Here is a tiny trained network, its code and every weight. The questions are about switching its units off for an input and a target symbol, where a switched-off unit gives its printed mean instead of its output.

import numpy as np


def w(rows, s, z=0):
    codes = np.array(rows[::2]) - 128.0
    scale = np.full(codes.shape[1], s)
    scale[-1] = z or s
    return codes * scale


def f(y):
    return y / 2 * (1 + np.tanh(0.7978845608 * (y + 0.044715 * y**3)))


def softmax(a):
    e = np.exp(a - a.max(-1, keepdims=True))
    return e / e.sum(-1, keepdims=True)


def log_softmax(a):
    a = a - a.max(-1, keepdims=True)
    return a - np.log(np.exp(a).sum(-1, keepdims=True))


def net(x, mask):
    ids = ['ΞΠΨαεζηθλτφω'.index(c) for c in x.split()]
    T = len(ids)
    res = E[ids] + P[:T]
    u = 0
    for l in range(2):
        r = res
        for j in range(2):
            rows = slice(4 * j, 4 * j + 4)
            q, k, v = (r @ M[l][rows].T for M in (Q, K, V))
            z = softmax(np.where(np.tri(T) > 0, q @ k.T / 4**0.5, -1e9)) @ v
            o = O[l][rows]
            res = res + np.where(mask[u + j], z, o[:, -1]) @ o[:, :-1]
        u += 2
        y = f(res @ A[l][:, :-1].T + A[l][:, -1])
        res = res + np.where(mask[u : u + 4], y, B[l][:, -1]) @ B[l][:, :-1]
        u += 4
    return log_softmax(res[-1] @ U[:, :-1].T + U[:, -1])


Q, K, V, O, A, B = {}, {}, {}, {}, {}, {}
E = w([
[111,173,67,221],'Ξ',
[217,91,185,147],'Π',
[112,9,147,131],'Ψ',
[147,184,202,112],'α',
[163,230,111,96],'ε',
[158,19,65,120],'ζ',
[40,155,82,68],'η',
[235,109,128,144],'θ',
[34,149,28,160],'λ',
[66,78,180,122],'τ',
[199,173,84,105],'φ',
[49,49,121,94],'ω',
],0.014)
P = w([
[111,70,181,6],'0',
[107,75,213,26],'1',
[133,100,230,59],'2',
[141,71,229,91],'3',
[135,81,241,129],'4',
[112,86,247,137],'5',
[114,120,207,131],'6',
[112,76,241,147],'7',
[92,105,220,166],'8',
[98,98,239,162],'9',
[45,117,234,153],'10',
[66,140,203,174],'11',
[82,71,246,213],'12',
],0.0019)
Q[0] = w([
[164,142,109,186],'0.h0',
[85,142,140,160],'0.h0',
[98,154,182,168],'0.h0',
[122,92,115,5],'0.h0',
[149,141,82,120],'0.h1',
[178,131,136,105],'0.h1',
[123,102,128,126],'0.h1',
[102,142,130,100],'0.h1',
],0.017)
K[0] = w([
[136,117,82,170],'0.h0',
[71,156,154,155],'0.h0',
[105,151,154,216],'0.h0',
[161,118,161,1],'0.h0',
[155,137,90,118],'0.h1',
[157,123,162,80],'0.h1',
[116,105,122,123],'0.h1',
[101,146,112,111],'0.h1',
],0.017)
V[0] = w([
[88,113,89,138],'0.h0',
[70,111,67,143],'0.h0',
[101,114,110,131],'0.h0',
[99,113,107,137],'0.h0',
[170,136,112,89],'0.h1',
[140,237,49,47],'0.h1',
[254,68,14,142],'0.h1',
[160,119,219,58],'0.h1',
],0.0049)
O[0] = w([
[173,157,158,133,155],'0.h0',
[204,170,177,136,164],'0.h0',
[155,143,144,139,149],'0.h0',
[171,158,148,134,149],'0.h0',
[82,94,132,131,93],'0.h1',
[124,2,187,170,77],'0.h1',
[23,169,179,101,2],'0.h1',
[65,108,33,120,144],'0.h1',
],0.0052,0.00098)
A[0] = w([
[126,188,107,239,30],'0.n0',
[98,123,100,8,88],'0.n1',
[183,99,190,201,2],'0.n2',
[126,133,119,76,114],'0.n3',
],0.012,0.0037)
B[0] = w([
[133,37,159,148,214],'0.n0',
[175,121,184,245,250],'0.n1',
[88,155,85,37,132],'0.n2',
[130,118,149,178,142],'0.n3',
],0.011,0.0014)
Q[1] = w([
[61,143,111,100],'1.h0',
[82,111,74,157],'1.h0',
[130,98,144,94],'1.h0',
[137,90,137,108],'1.h0',
[153,59,207,237],'1.h1',
[144,123,254,136],'1.h1',
[176,46,231,185],'1.h1',
[25,26,183,88],'1.h1',
],0.016)
K[1] = w([
[184,109,150,174],'1.h0',
[189,143,157,120],'1.h0',
[123,153,102,151],'1.h0',
[121,161,103,136],'1.h0',
[33,122,49,212],'1.h1',
[101,203,48,97],'1.h1',
[63,146,6,145],'1.h1',
[24,95,125,70],'1.h1',
],0.017)
V[1] = w([
[70,51,75,78],'1.h0',
[148,95,179,96],'1.h0',
[115,113,216,61],'1.h0',
[6,160,152,160],'1.h0',
[131,190,154,166],'1.h1',
[198,130,61,174],'1.h1',
[91,126,127,160],'1.h1',
[153,98,166,160],'1.h1',
],0.019)
O[1] = w([
[252,52,176,98,64],'1.h0',
[86,87,140,67,213],'1.h0',
[61,101,205,45,168],'1.h0',
[107,127,218,224,121],'1.h0',
[50,186,127,162,143],'1.h1',
[121,130,43,157,156],'1.h1',
[187,161,129,166,214],'1.h1',
[132,93,165,174,253],'1.h1',
],0.016,0.0026)
A[1] = w([
[177,223,151,56,55],'1.n0',
[100,10,88,171,19],'1.n1',
[136,138,174,147,158],'1.n2',
[196,203,141,143,3],'1.n3',
],0.011,0.0041)
B[1] = w([
[133,185,183,115,143],'1.n0',
[162,212,199,104,253],'1.n1',
[110,46,2,161,210],'1.n2',
[172,107,126,78,126],'1.n3',
],0.014,0.0044)
U = w([
[190,230,226,196,4],'Ξ',
[141,115,147,18,117],'Π',
[184,101,244,96,163],'Ψ',
[68,150,230,104,200],'α',
[130,250,130,122,135],'ε',
[233,227,164,83,128],'ζ',
[128,134,149,222,59],'η',
[169,128,64,31,181],'θ',
[227,109,98,169,244],'λ',
[112,3,163,124,111],'τ',
[160,164,49,94,143],'φ',
[150,100,250,192,70],'ω',
],0.0057,0.0029)

Each question gives the input, a string of symbols that net reads in full, and the target symbol t.
The units are the heads (4 rows each of Q, K, V and O) and the neurons (one row each of A and B). Each row of codes is followed by its name. A weight is (code - 128) times the scale printed after its matrix; where a second scale follows, it is the last column's (O, A, B and U).
mask holds one flag per unit, layer by layer, with each layer's heads first. A switched-off unit (its flag False) gives its mean, the last column of its rows in O or B, instead of its output. The means were averaged over made-up inputs and are rounded, as every weight is.
A unit's drop is (log p(t) with every unit on - log p(t) with that unit switched off) / (log p(t) with every unit on - log p(t) with every unit switched off).
The circuit of an input: a set's keep is (log p(t) with only the set's units on - log p(t) with every unit switched off) / (log p(t) with every unit on - log p(t) with every unit switched off). Starting from all 12 units, units are removed one at a time, each time the one whose removal leaves the highest keep (on an exact tie, the one counted first), for as long as the keep stays at least 0.8.
circuit, biggest first: the units of the circuit, biggest drop first
unit that matters most: the unit with the biggest drop
top k neurons: the k neurons with the biggest drops, biggest first
k most important neurons of layer l: the k neurons of layer l with the biggest drops, biggest first
which heads matter: for each layer, one digit per head in row order, 1 if its drop is at least 0.15 and else 0, layers parted by /
input ω ζ ζ λ, target ζ: top 2 neurons => 1.n1, 1.n2
input Ξ Ψ Ψ θ, target θ: top 3 neurons => 0.n1, 0.n0, 0.n2
input Ξ ω λ Ξ, target λ: unit that matters most => 1.h0
input φ λ Ξ, target λ: circuit, biggest first => 1.h0, 0.n0
input η η λ, target η: circuit, biggest first => 0.n1, 1.h0
input τ Ξ Ψ Π, target Π: 3 most important neurons of layer 0 => 0.n0, 0.n2, 0.n1
input ω α η α τ ε Π Ξ, target Ξ: which heads matter => 01 / 01
input ω ε α Ξ ε η ω τ τ, target τ: which heads matter => 00 / 01
input Π α α α Π, target α: which heads matter => 00 / 11
input ε ω θ Ξ η, target η: which heads matter => 00 / 01
input ω λ ω, target λ: circuit, biggest first => 1.h0, 1.n2
input α α θ, target θ: which heads matter => 01 / 10
input η α λ, target α: which heads matter => 00 / 10
input α α τ θ Ψ, target Ψ: circuit, biggest first => 1.h1
input α θ Π, target Π: which heads matter => 00 / 10
input Ξ ε α ζ, target ζ: circuit, biggest first => 1.n1, 1.h1, 0.h1
input α ε ζ φ, target φ: circuit, biggest first => 1.h0, 1.h1
input Π α ω, target ω: which heads matter => 11 / 01
input η φ ω α α θ Ψ, target Ψ: top 2 neurons => 0.n1, 1.n1
input τ α ζ λ η, target λ: top neuron => 0.n1
input α ω τ α ε α α, target α: circuit, biggest first => 0.n1, 1.h0
input Ψ λ η, target λ: circuit, biggest first => 1.h0, 0.n1, 1.n2
